Here are made-up objects, facts about them, and rows of numbers that follow some of those facts. Name the object behind each unnamed row.

How the objects are related:
κ: uses; θ: belongs to class; Ξ: refers to
k117 (θ 390) (Ξ k277)
k123 (θ 841) (Ξ k187)
k127 (κ k496) (θ 390) (Ξ k973)
k139 (κ k827) (θ 400) (Ξ k717 k573 k277 k635)
k144 (θ 889) (Ξ k534)
k179 (κ k573) (θ 889) (Ξ k86)
k18 (θ 400) (Ξ k277 k63)
k186 (θ 606) (Ξ k319 k267)
k187 (θ 889) (Ξ k527 k742)
k188 (θ 889) (Ξ k949 k513)
k194 (θ 841)
k197 (κ k742) (θ 889)
k209 (κ k546) (θ 400)
k210 (θ 889) (Ξ k944 k479)
k22 (θ 841) (Ξ k45)
k228 (θ 390)
k23 (κ k875) (θ 606) (Ξ k18 k944)
k230 (θ 606) (Ξ k527)
k234 (θ 889)
k24 (θ 390)
k246 (κ k466) (θ 400) (Ξ k940 k949)
k248 (θ 841)
k253 (κ k496) (θ 841) (Ξ k293)
k261 (κ k24) (θ 390)
k267 (θ 889)
k268 (θ 841)
k272 (κ k248) (θ 400) (Ξ k688 k293)
k277 (κ k197) (θ 841) (Ξ k973 k272 k527)
k293 (κ k248) (θ 889) (Ξ k24)
k296 (θ 390)
k297 (κ k63 k293) (θ 841)
k309 (θ 400) (Ξ k573)
k319 (θ 606) (Ξ k324)
k324 (θ 400)
k373 (θ 889) (Ξ k45)
k39 (θ 841) (Ξ k742 k194)
k412 (κ k897) (θ 841)
k415 (θ 390) (Ξ k573 k95)
k428 (θ 606) (Ξ k900 k555 k940)
k43 (κ k186) (θ 400) (Ξ k452 k555)
k435 (κ k660) (θ 841) (Ξ k272)
k45 (Ξ k24 k605)
k452 (θ 889)
k454 (θ 390) (Ξ k834)
k458 (θ 841)
k461 (κ k63 k268) (θ 390) (Ξ k879)
k466 (θ 390) (Ξ k435)
k469 (θ 889) (Ξ k188)
k479 (θ 889) (Ξ k879)
k480 (κ k194) (θ 841) (Ξ k466 k668 k527)
k496 (θ 889)
k512 (κ k296) (θ 400)
k513 (θ 400) (Ξ k186)
k527 (θ 606) (Ξ k749 k668 k86)
k534 (θ 841)
k538 (κ k792) (θ 390)
k541 (θ 400)
k542 (κ k750) (θ 400) (Ξ k900)
k546 (κ k209) (θ 841) (Ξ k99)
k552 (Ξ k43 k716)
k555 (θ 400)
k571 (θ 606) (Ξ k949 k538)
k573 (κ k95) (θ 606)
k575 (κ k415) (θ 390)
k59 (κ k234) (θ 889)
k593 (θ 400) (Ξ k897)
k605 (θ 606) (Ξ k688 k749)
k61 (θ 606)
k611 (θ 889) (Ξ k922 k45 k127)
k613 (θ 841)
k614 (θ 400) (Ξ k253)
k63 (θ 400) (Ξ k458)
k635 (κ k555 k18) (θ 841) (Ξ k879 k949 k794)
k660 (κ k739) (θ 400)
k668 (θ 889) (Ξ k373)
k67 (θ 400) (Ξ k742)
k671 (θ 841) (Ξ k749)
k674 (κ k246) (θ 841)
k687 (θ 841) (Ξ k324 k230)
k688 (θ 606) (Ξ k24)
k702 (θ 390) (Ξ k277 k469)
k704 (θ 889)
k705 (θ 400)
k716 (θ 889) (Ξ k188)
k717 (θ 841) (Ξ k922 k811)
k731 (Ξ k117 k834 k373)
k737 (κ k919) (θ 841) (Ξ k267 k794)
k739 (θ 400)
k742 (θ 390)
k749 (θ 390) (Ξ k688)
k750 (θ 889)
k775 (θ 606) (Ξ k731)
k791 (κ k454 k792 k267) (θ 889)
k792 (θ 400) (Ξ k875)
k794 (κ k296 k705) (θ 841) (Ξ k668)
k799 (θ 889)
k811 (θ 400) (Ξ k63)
k818 (κ k668) (θ 841)
k82 (κ k671 k705) (θ 889)
k822 (κ k716 k799) (θ 390) (Ξ k794)
k827 (θ 390)
k834 (κ k309) (θ 841)
k856 (κ k246) (θ 400) (Ξ k67)
k86 (κ k605) (θ 390) (Ξ k435 k611)
k875 (κ k892) (θ 889)
k879 (θ 390)
k892 (θ 390)
k893 (κ k513) (θ 400)
k897 (θ 841) (Ξ k671)
k9 (Ξ k555)
k900 (κ k965) (θ 841)
k909 (κ k593) (θ 889)
k919 (θ 400)
k922 (Ξ k479)
k940 (κ k415) (θ 841) (Ξ k63 k67)
k943 (θ 841) (Ξ k534)
k949 (Ξ k922 k22)
k95 (θ 390) (Ξ k267)
k965 (θ 841)
k968 (κ k59) (θ 889)
k973 (θ 889) (Ξ k605)
k986 (θ 390) (Ξ k973)
k99 (Ξ k197)

Known rows:
k39: 5 3 5 -3 6 -1 6 -3 8 2 -11 12 4 -8 -9 -1 9 -2 6 7 9 -11 -5 -2 3 -4 -4 4 7 -3 -5 -2 1 4 2 -7 7 2
k794: 4 8 11 1 4 1 4 1 5 -14 4 2 1 -2 -7 -6 3 2 12 -2 -5 3 -3 3 -10 12 -7 -9 6 -7 7 -3 2 10 5 5 11 -4
k261: -7 -9 -10 -3 -14 6 -9 3 -1 3 5 -6 -13 8 14 21 -13 -8 -15 -2 2 8 8 2 -1 -1 7 -1 3 19 2 9 -6 -6 -2 3 -8 -5
k635: 9 12 13 -4 9 4 5 -1 -4 -6 2 -3 2 -1 -15 -8 4 -6 14 -6 0 -7 -5 -2 0 9 -12 -6 3 -6 -3 -5 6 1 2 -3 -1 2
k123: 6 3 2 -2 8 -2 6 4 7 1 -7 12 6 -6 -8 -2 8 -4 12 7 4 -10 -3 -5 0 -1 -4 6 7 -5 -1 -2 3 8 3 -6 10 2
k856: -4 9 5 -3 -4 6 3 -1 5 2 -11 2 -5 2 -5 8 5 -7 -4 5 4 -4 -6 2 2 -9 1 -1 8 3 -10 3 -2 7 -11 -2 -4 3
k67: -10 2 -1 1 -1 3 4 -2 6 1 -4 -1 -3 -2 2 2 0 0 1 12 -6 2 -3 1 4 -11 6 0 3 0 -10 2 -3 10 -7 -4 -4 2
k272: -6 6 -5 0 -4 8 6 2 0 2 6 5 0 11 3 4 9 -5 9 5 -1 1 5 2 -3 7 1 0 2 5 3 3 -5 9 -2 4 -1 -1
k23: -1 17 11 -4 0 2 0 -3 -7 10 2 5 14 10 -17 2 8 13 -3 -6 -3 2 6 -11 -3 1 -1 -13 0 -2 -11 5 -11 -2 4 -2 -6 -3
k834: 0 2 5 -4 5 5 3 -5 1 -4 1 6 0 -7 5 -7 14 -2 17 0 -6 -2 2 5 -6 8 -3 -8 -3 -1 4 0 -1 3 4 0 13 2
k415: 4 -6 -10 3 -8 -3 -6 15 -3 -1 13 -15 1 10 5 15 -27 -1 -15 -10 5 9 5 -8 2 -11 -1 5 7 6 5 0 10 -6 5 7 -15 -6
k534: 4 -6 6 -3 5 -6 -8 -11 10 -1 -4 5 -2 -13 4 -8 8 3 5 -1 -4 -2 -1 4 0 5 0 -5 -6 4 1 -4 2 2 5 1 13 10
k573: 3 4 6 6 0 0 1 -9 -13 0 6 0 4 -8 -4 -16 -8 7 1 -8 -10 8 1 -5 -8 4 10 -12 -12 -9 -4 0 -8 4 3 2 7 -11
k799: 2 -10 1 1 1 -13 -5 -4 10 1 -3 6 2 -9 0 -2 5 8 -3 5 7 1 0 2 5 6 -3 2 -7 0 0 -1 -1 -3 9 -3 7 4
k144: 6 -4 5 -4 4 -4 -9 -6 5 3 -3 5 2 -6 -3 2 6 -1 0 -5 8 -4 0 0 1 3 -3 0 -3 4 -3 -2 -1 -6 6 -2 3 8
k513: 6 -2 -3 5 1 -6 7 2 0 -4 3 -6 -4 -4 -4 -7 -16 -5 -2 1 0 5 -9 -2 5 1 -1 3 0 -3 -5 -1 4 9 0 6 -2 -4
k268: 8 -6 1 -2 4 -11 -3 -9 9 4 -2 6 3 -9 -3 -7 7 5 8 2 4 0 -2 1 4 6 -4 3 -3 -1 -1 -6 -1 -3 13 -1 12 10
k546: 10 -3 6 -4 7 -6 -5 -9 3 -1 -11 4 -2 -7 -3 -5 14 -4 5 -3 9 -9 -8 5 -1 9 -5 0 -4 3 -1 -4 0 -4 8 -1 6 11
k940: -1 6 10 -11 5 7 4 3 14 -2 3 7 4 -10 -7 5 10 5 14 1 -6 0 0 -1 7 -12 -3 -15 11 -2 -12 -4 2 9 0 -12 3 3

Rows to name:
No name comes twice in this set of rows, the named rows included.
-9 -3 -7 -1 -9 14 -3 10 -5 -4 10 -14 -8 6 13 15 -17 -5 -7 -8 -8 10 8 2 1 -9 5 -6 4 9 4 4 5 -2 -9 0 -13 -6 -> k538
-2 4 0 7 5 -5 3 -3 8 -5 -4 9 11 -3 -5 -6 10 10 7 8 5 -6 2 0 -7 1 -5 6 3 -9 9 -6 1 3 7 1 15 5 -> k671
-1 -4 1 3 8 -1 6 -6 6 0 -13 6 0 -16 0 -13 8 1 7 12 0 -7 -6 4 4 -5 4 7 -3 -9 0 -1 2 0 0 -8 11 4 -> k194
8 11 -3 -3 -6 0 7 5 -3 4 8 1 -1 12 -15 6 2 -13 6 0 3 1 -2 -5 3 10 -12 -2 4 7 -10 1 -1 1 2 1 -13 -3 -> k139
9 9 7 -1 3 -3 4 0 -11 12 2 1 9 1 -16 -6 1 8 -3 -7 -1 2 0 -13 -2 -4 3 -4 -8 -6 -13 2 -8 0 2 0 -8 -8 -> k571
-7 0 -7 5 -3 -2 7 -2 4 0 4 -6 -4 0 -4 -7 -5 6 2 10 -6 10 2 2 14 -4 0 0 -3 -4 -7 -3 -3 3 -4 -7 -6 3 -> k63
11 1 6 5 -1 -15 3 0 -9 3 -5 4 5 -8 -14 -15 -12 5 -11 -5 3 2 -9 -9 -7 4 7 2 -9 -11 -6 3 -6 7 5 8 5 -18 -> k186
3 0 5 1 10 -4 -6 -13 5 -7 -6 -2 7 -12 1 -10 4 3 8 -3 2 -5 -5 2 -1 -4 -2 6 0 -5 2 -10 4 -4 7 -1 10 14 -> k965
-3 4 -5 0 0 0 1 0 -1 5 1 1 3 11 3 1 6 -4 3 4 0 -5 0 -1 -1 2 -3 8 2 5 3 -2 -1 0 0 3 -3 4 -> k614
5 8 6 1 2 -3 0 -2 -13 13 -2 7 18 7 -7 -6 6 7 -1 -5 -2 -4 3 -13 -4 2 6 1 -6 -4 -3 4 -6 0 2 2 -1 -4 -> k775
2 -4 3 2 0 -12 4 4 8 -3 1 1 -3 -9 -9 -3 -6 8 -5 7 5 6 -5 -1 8 2 -6 -2 0 -9 -7 1 2 3 7 -5 5 -5 -> k716

Now the same objects, written a new way:
Known rows:
k614: -6 5 -10 1 -5 4 15 -1 0 8 6 5 5 -11 -4 -3 -3 -12 12 2 11 2 -16 2 -7 4 10 16 -9 10 14 2 -1 -11 5 -3 -1
k45: 2 10 6 -8 -3 12 8 10 9 19 9 16 1 -17 -15 7 3 -10 13 -1 15 5 -28 3 8 1 15 3 -9 10 4 -2 -18 -13 -4 -10 -3
k117: 5 4 0 3 7 10 3 5 -6 4 6 -4 9 -25 7 6 -13 -5 -5 5 14 3 -13 4 11 1 12 14 -7 6 5 -1 -6 -17 0 2 -3
k893: -7 2 -15 1 -2 2 16 -7 0 7 3 3 1 -8 -6 0 3 -11 7 4 8 -3 -17 -2 -8 4 6 19 -6 13 12 5 -3 -14 3 -9 0
k63: -11 -1 -16 -4 1 3 10 1 -4 6 6 3 6 -13 3 -8 -10 -11 8 3 18 3 -12 5 -4 4 9 16 -10 5 12 4 -1 -16 0 -1 -1
k542: -8 1 -14 1 -1 2 15 -5 0 7 1 2 1 -9 -5 0 1 -12 7 4 7 -2 -17 -1 -7 4 6 19 -6 14 12 5 -3 -15 3 -8 0
k466: 7 12 9 9 0 13 10 2 -3 8 5 3 9 -27 -3 10 -9 -2 -6 1 7 -1 -17 3 7 5 7 16 -5 13 5 0 -2 -9 5 -4 -1
k210: -2 6 7 -6 4 4 6 7 -3 10 9 7 6 -22 8 10 3 -9 -12 0 -3 5 -27 -5 9 5 13 7 -2 10 13 2 -8 -6 5 3 -3
k704: 0 9 5 -6 3 5 7 1 -5 11 14 9 7 -20 6 10 5 -8 -11 2 -1 3 -28 -8 8 3 11 7 -1 6 12 1 -7 -5 2 3 -2
k943: 3 5 -1 2 3 7 11 1 -3 8 9 8 6 -14 -2 2 0 -10 5 4 8 1 -16 1 -2 3 12 15 -6 9 14 1 -3 -8 5 -10 0
k296: 6 9 4 6 2 4 7 -3 -4 5 9 7 8 -18 1 10 -4 -7 -5 8 5 0 -20 1 3 0 11 13 -5 11 12 -2 -6 -8 2 -7 -3
k792: -6 5 -10 2 -5 4 15 -3 0 7 6 5 3 -12 -3 -2 0 -12 11 3 11 2 -16 1 -8 4 11 17 -8 10 14 2 -1 -11 5 -4 -1
k496: -2 6 3 1 -1 2 4 6 -9 14 7 0 1 -20 7 16 8 -4 -5 2 -10 9 -28 -8 8 2 13 5 4 -2 12 -3 -8 -6 -2 1 -4
k949: -8 -1 9 -5 2 4 7 13 6 4 -1 9 -1 -24 4 4 0 -12 -1 -2 2 8 -20 8 4 10 16 10 -7 18 16 2 -10 -10 9 -7 -6
k968: -1 4 -2 -5 7 2 6 -1 -4 11 8 5 3 -17 3 14 9 -9 -16 3 -6 -1 -28 -12 9 2 7 8 2 11 9 5 -10 -9 0 -2 -1
k9: 0 5 -1 -2 3 6 9 2 -4 7 12 10 6 -16 2 4 3 -10 1 2 3 2 -19 -2 2 4 11 11 -4 8 13 0 -4 -7 3 -5 0
k822: 5 5 4 8 4 4 11 -1 -1 3 -2 -1 4 -20 1 15 -4 -8 -9 5 -3 -4 -21 1 5 3 9 17 -4 20 11 2 -8 -11 8 -8 -5
k892: 6 10 4 6 2 4 7 -3 -5 6 10 7 8 -18 1 10 -4 -7 -5 7 5 0 -20 2 4 0 11 13 -5 10 12 -3 -6 -8 2 -7 -3
k209: -20 9 -13 1 8 25 16 -9 8 -11 1 -9 8 3 -1 -2 -2 -6 14 18 -1 -6 -13 -9 -9 0 2 22 0 13 19 13 -17 -15 5 -4 7

Rows to name:
No name comes twice in this set of rows, the named rows included.
9 1 -2 9 3 9 19 1 2 5 -6 -7 -1 -17 -2 12 9 -12 0 -1 -2 -3 -17 -3 1 5 11 22 -4 21 11 4 -3 -14 14 -10 -1 -> k794
-6 2 7 -4 2 5 8 9 3 6 3 9 0 -21 3 4 0 -11 -1 -1 3 7 -20 5 3 8 15 10 -6 15 15 1 -8 -10 8 -6 -4 -> k922
3 4 -1 -3 6 5 10 1 -3 10 4 -2 2 -21 3 17 8 -9 -15 0 -6 -1 -29 -12 12 2 8 10 1 13 7 5 -9 -11 3 2 -2 -> k179
3 8 9 6 2 2 8 0 -3 4 6 8 8 -20 3 10 -6 -8 -6 6 1 1 -21 5 2 3 12 14 -6 14 15 0 -6 -6 7 -8 -5 -> k879
-4 4 -1 4 5 11 12 -1 -2 15 1 10 3 -19 -13 4 -1 -2 -4 0 3 -6 -12 -1 -1 11 -2 20 -2 17 4 10 0 -8 2 -18 5 -> k674
0 8 8 -2 0 15 8 6 8 13 3 12 -4 -19 -8 4 9 -8 8 0 20 8 -20 6 0 5 19 9 -8 14 8 -3 -14 -17 3 -17 -2 -> k22
-11 6 -4 1 15 28 12 -3 7 -10 1 -8 10 -1 0 3 -3 -5 9 18 -4 -6 -11 -8 0 -1 4 22 1 13 17 13 -20 -14 5 -9 8 -> k546
9 -7 -15 2 10 12 11 7 -3 7 -2 -14 4 -20 0 6 -5 -10 3 1 13 -3 -9 -4 12 1 8 19 -6 8 -1 6 -5 -24 0 0 3 -> k277
-4 -6 2 2 6 0 13 9 4 3 -8 1 0 -18 1 7 -2 -15 -2 0 -8 1 -15 7 0 9 11 20 -7 24 18 9 -6 -9 14 -13 -5 -> k635
4 5 2 4 6 7 4 5 -5 4 6 0 10 -24 6 7 -13 -7 -5 5 10 1 -15 5 10 1 11 14 -7 9 7 -1 -6 -13 2 0 -3 -> k702
-2 2 -18 -6 4 1 22 3 -3 18 2 5 14 3 -8 -1 -22 -13 18 -9 4 -14 -31 6 -3 -2 1 22 -14 7 10 13 -6 -15 3 -6 -7 -> k272
-10 -4 -18 -4 2 6 8 5 -3 5 4 -4 6 -18 5 -9 -13 -11 9 3 21 5 -7 4 1 4 10 16 -10 3 8 3 0 -20 -1 4 1 -> k18
1 3 5 5 7 0 9 0 -2 3 -2 3 5 -17 2 13 -7 -8 -10 4 -4 -4 -22 5 4 3 8 18 -6 20 13 4 -9 -11 7 -11 -7 -> k461
-8 3 -8 1 -5 1 16 1 1 5 3 4 3 -13 -2 -2 -3 -14 10 2 6 3 -16 4 -8 6 11 18 -9 13 17 3 0 -9 9 -3 -2 -> k513
-4 4 -13 3 -3 7 16 -4 -3 5 7 0 5 -14 1 -4 -1 -10 10 3 15 1 -13 -1 -7 4 10 18 -7 7 12 1 3 -14 5 0 2 -> k67

